Below are the code and all the weights of a small trained network. Each question names an input and a target symbol and asks about switching units off, where a switched-off unit gives its printed mean instead of its output.

import numpy as np


def w(rows, s, z=0):
    codes = np.array(rows[::2]) - 128.0
    scale = np.full(codes.shape[1], s)
    scale[-1] = z or s
    return codes * scale


def norm(h):
    return h / np.sqrt((h * h).mean(-1, keepdims=True) + 1e-5)


def f(y):
    return y / 2 * (1 + np.tanh(0.7978845608 * (y + 0.044715 * y**3)))


def softmax(a):
    e = np.exp(a - a.max(-1, keepdims=True))
    return e / e.sum(-1, keepdims=True)


def log_softmax(a):
    a = a - a.max(-1, keepdims=True)
    return a - np.log(np.exp(a).sum(-1, keepdims=True))


def net(x, mask):
    ids = ['αγδεζηθμξπστφω'.index(c) for c in x.split()]
    T = len(ids)
    res = E[ids] + P[:T]
    u = 0
    for l in range(2):
        q, k, v = (norm(res) @ M[l].T for M in (Q, K, V))
        z = softmax(np.where(np.tri(T) > 0, q @ k.T / 4**0.5, -1e9)) @ v
        res = res + np.where(mask[u], z, O[l][:, -1]) @ O[l][:, :-1]
        u += 1
        y = f(norm(res) @ A[l][:, :-1].T + A[l][:, -1])
        res = res + np.where(mask[u : u + 16], y, B[l][:, -1]) @ B[l][:, :-1]
        u += 16
    return log_softmax(norm(res)[-1] @ U[:, :-1].T + U[:, -1])


Q, K, V, O, A, B = {}, {}, {}, {}, {}, {}
E = w([
[154,72,142,139,89],'α',
[131,70,129,158,82],'γ',
[168,129,40,145,104],'δ',
[132,92,153,90,85],'ε',
[117,142,129,155,83],'ζ',
[56,78,123,156,4],'η',
[177,170,97,110,108],'θ',
[136,132,196,202,173],'μ',
[126,140,138,112,89],'ξ',
[143,170,111,107,138],'π',
[69,71,68,194,173],'σ',
[110,65,124,116,110],'τ',
[117,148,112,108,149],'φ',
[182,55,144,59,67],'ω',
],0.013)
P = w([
[69,62,250,166,79],'0',
[203,238,84,217,57],'1',
[208,254,82,206,89],'2',
[191,242,78,151,116],'3',
[217,227,81,168,118],'4',
[224,210,80,149,128],'5',
[228,198,85,141,138],'6',
[229,199,83,125,161],'7',
[238,187,93,95,171],'8',
[249,175,94,108,174],'9',
[241,175,87,89,206],'10',
[253,169,85,89,218],'11',
[240,200,77,108,196],'12',
],0.0058)
Q[0] = w([
[59,123,155,129,131],'L0H0',
[81,134,112,90,127],'L0H0',
[99,115,173,135,120],'L0H0',
[251,157,53,109,124],'L0H0',
],0.017)
K[0] = w([
[92,145,131,115,62],'L0H0',
[95,88,141,154,119],'L0H0',
[106,150,147,103,100],'L0H0',
[186,78,119,180,253],'L0H0',
],0.015)
V[0] = w([
[255,154,127,113,9],'L0H0',
[95,104,21,105,80],'L0H0',
[205,111,129,254,127],'L0H0',
[176,161,221,117,135],'L0H0',
],0.0085)
O[0] = w([
[25,176,91,2,158,108],'L0H0',
[128,60,29,105,81,158],'L0H0',
[151,109,95,139,247,254],'L0H0',
[95,213,227,113,150,69],'L0H0',
],0.0066,0.0085)
A[0] = w([
[113,202,84,75,65,65],'L0N0',
[124,117,171,153,123,114],'L0N1',
[150,138,178,26,88,24],'L0N2',
[140,158,161,175,186,147],'L0N3',
[147,182,128,64,161,190],'L0N4',
[16,112,123,152,180,123],'L0N5',
[255,93,118,80,129,86],'L0N6',
[142,156,95,140,102,129],'L0N7',
[70,68,58,123,68,114],'L0N8',
[101,88,86,101,117,130],'L0N9',
[130,80,91,46,87,103],'L0N10',
[147,132,127,158,122,61],'L0N11',
[39,126,113,158,31,90],'L0N12',
[191,104,180,85,232,253],'L0N13',
[141,153,183,128,171,139],'L0N14',
[158,158,121,192,133,107],'L0N15',
],0.01,0.0022)
B[0] = w([
[91,137,132,141,44,164],'L0N0',
[93,129,193,111,126,116],'L0N1',
[142,97,7,57,182,131],'L0N2',
[136,179,70,112,96,176],'L0N3',
[162,162,143,139,44,181],'L0N4',
[82,116,90,209,156,153],'L0N5',
[56,166,85,167,193,255],'L0N6',
[109,125,133,153,130,153],'L0N7',
[172,220,147,139,132,208],'L0N8',
[168,162,110,141,143,174],'L0N9',
[186,188,76,105,137,173],'L0N10',
[118,112,123,106,131,136],'L0N11',
[172,201,146,71,195,145],'L0N12',
[111,210,99,179,66,246],'L0N13',
[82,181,133,111,101,148],'L0N14',
[98,146,98,102,130,180],'L0N15',
],0.013,0.0057)
Q[1] = w([
[129,129,6,134,69],'L1H0',
[152,226,47,228,55],'L1H0',
[113,214,123,182,178],'L1H0',
[103,48,181,51,51],'L1H0',
],0.013)
K[1] = w([
[152,189,216,130,211],'L1H0',
[88,85,210,75,250],'L1H0',
[92,50,165,72,125],'L1H0',
[198,204,48,167,152],'L1H0',
],0.013)
V[1] = w([
[53,63,220,94,104],'L1H0',
[68,107,25,249,81],'L1H0',
[41,125,67,24,98],'L1H0',
[58,201,155,133,228],'L1H0',
],0.014)
O[1] = w([
[42,107,195,65,78,101],'L1H0',
[104,163,6,132,99,73],'L1H0',
[197,73,125,190,27,125],'L1H0',
[97,180,141,224,99,254],'L1H0',
],0.016,0.0064)
A[1] = w([
[163,144,76,12,136,158],'L1N0',
[216,93,141,83,216,184],'L1N1',
[180,96,81,34,71,58],'L1N2',
[91,217,55,127,231,251],'L1N3',
[136,172,189,215,123,112],'L1N4',
[188,227,128,187,107,240],'L1N5',
[24,170,195,97,166,227],'L1N6',
[67,90,171,137,68,240],'L1N7',
[62,90,102,57,220,91],'L1N8',
[119,83,171,135,164,88],'L1N9',
[82,69,92,142,167,146],'L1N10',
[142,167,114,20,2,155],'L1N11',
[119,107,122,139,117,122],'L1N12',
[151,67,146,74,206,81],'L1N13',
[131,17,61,161,126,16],'L1N14',
[52,83,147,48,176,49],'L1N15',
],0.011,0.0018)
B[1] = w([
[108,213,63,110,184,143],'L1N0',
[94,83,79,79,186,146],'L1N1',
[33,121,87,128,167,129],'L1N2',
[81,26,250,184,99,248],'L1N3',
[123,166,48,92,193,204],'L1N4',
[113,155,146,65,204,255],'L1N5',
[152,71,91,111,11,205],'L1N6',
[223,145,104,172,146,149],'L1N7',
[133,117,18,96,142,167],'L1N8',
[113,103,135,160,107,132],'L1N9',
[123,122,99,110,81,138],'L1N10',
[134,75,172,55,117,151],'L1N11',
[134,140,119,133,140,128],'L1N12',
[85,114,109,154,116,133],'L1N13',
[91,152,111,66,139,155],'L1N14',
[182,61,133,170,157,152],'L1N15',
],0.018,0.0099)
U = w([
[194,102,198,139,131,82],'α',
[157,182,162,45,178,255],'γ',
[62,94,47,2,165,114],'δ',
[94,164,110,131,34,61],'ε',
[155,53,139,50,37,165],'ζ',
[208,152,45,126,36,74],'η',
[137,48,199,48,165,122],'θ',
[82,143,198,171,127,46],'μ',
[130,32,80,247,186,232],'ξ',
[252,80,98,41,194,75],'π',
[184,125,197,160,92,95],'σ',
[103,237,184,149,108,124],'τ',
[83,96,174,126,88,83],'φ',
[144,114,219,105,241,66],'ω',
],0.0076,0.0045)

Each question gives the input, a string of symbols that net reads in full, and the target symbol t.
The units are the heads (4 rows each of Q, K, V and O) and the neurons (one row each of A and B). Each row of codes is followed by its name. A weight is (code - 128) times the scale printed after its matrix; where a second scale follows, it is the last column's (O, A, B and U).
mask holds one flag per unit, layer by layer, with each layer's heads first. A switched-off unit (its flag False) gives its mean, the last column of its rows in O or B, instead of its output. The means were averaged over made-up inputs and are rounded, as every weight is.
A unit's drop is (log p(t) with every unit on - log p(t) with that unit switched off) / (log p(t) with every unit on - log p(t) with every unit switched off).
The circuit of an input: a set's keep is (log p(t) with only the set's units on - log p(t) with every unit switched off) / (log p(t) with every unit on - log p(t) with every unit switched off). Starting from the 12 units with the biggest drops (on a tie, the unit counted first), units are removed one at a time, each time the one whose removal leaves the highest keep (on an exact tie, the one counted first), for as long as the keep stays at least 0.8.
units of the circuit, in order: the units of the circuit, biggest drop first
top k neurons: the k neurons with the biggest drops, biggest first
k most important neurons of layer l: the k neurons of layer l with the biggest drops, biggest first
drop of u: that unit's drop, to one decimal
input θ τ ω θ, target η: units of the circuit, in order : [L1H0; L0H0; L0N2; L1N3]
input σ σ φ τ ω η, target δ: units of the circuit, in order : [L0H0]
input σ φ σ σ, target δ: units of the circuit, in order : [L1H0; L0H0; L0N6]
input ω γ ω ω δ φ, target π: 2 most important neurons of layer 0 : [L0N10; L0N6]
input σ φ π, target δ: units of the circuit, in order : [L1H0; L0H0; L0N6]
input σ π ω α θ θ, target δ: units of the circuit, in order : [L1H0; L0H0; L0N6]
input θ ω α φ δ π φ δ ω, target η: units of the circuit, in order : [L1H0; L0H0; L0N2]
input σ θ γ α ξ ξ φ π σ, target δ: 2 most important neurons of layer 0 : [L0N6; L0N13]
input σ η ω π ω, target δ: units of the circuit, in order : [L1H0; L0N6; L0H0]
input θ η σ θ φ ω θ θ ω, target η: units of the circuit, in order : [L1H0; L0H0; L1N3]
input δ θ σ σ ω η ξ σ φ π ξ ω, target ξ: units of the circuit, in order : [L0H0; L0N6]
input θ τ θ φ π, target η: top 3 neurons : [L1N3; L0N2; L0N5]
input θ τ γ, target η: units of the circuit, in order : [L1H0; L0H0; L1N3; L0N6]
input π η η η θ ω ζ μ ξ γ, target τ: units of the circuit, in order : [L0H0; L0N13]
input σ δ γ, target δ: units of the circuit, in order : [L1H0; L0H0]
input ζ η σ τ δ φ φ η φ ξ φ, target τ: 2 most important neurons of layer 0 : [L0N12; L0N13]
input σ ζ ω τ η, target δ: top 3 neurons : [L0N6; L0N13; L1N3]
input θ α θ φ α, target η: units of the circuit, in order : [L1H0; L0H0; L1N3]
input φ ε θ τ, target ζ: top 2 neurons : [L0N6; L1N6]
input σ ε θ φ ω σ φ δ ω ξ, target δ: 3 most important neurons of layer 0 : [L0N6; L0N13; L0N10]
input φ τ π, target ζ: top neuron : [L0N6]
input σ ω ω ξ σ τ θ μ σ η θ ξ δ, target δ: top 2 neurons : [L0N13; L0N6]
input σ σ τ, target δ: most important neuron of layer 0 : [L0N6]
input π π ω ω σ θ ε π μ ω, target γ: 2 most important neurons of layer 0 : [L0N6; L0N2]
input φ σ δ π ξ δ ω π η π γ α, target ζ: top 3 neurons : [L0N6; L1N6; L0N8]
input θ η α, target η: 2 most important neurons of layer 0 : [L0N0; L0N5]
input σ π γ η φ ω, target δ: 3 most important neurons of layer 0 : [L0N6; L0N10; L0N13]
input θ γ π, target η: drop of L0N12 : 0.0
input η ζ ω ω, target γ: drop of L0N12 : 0.3
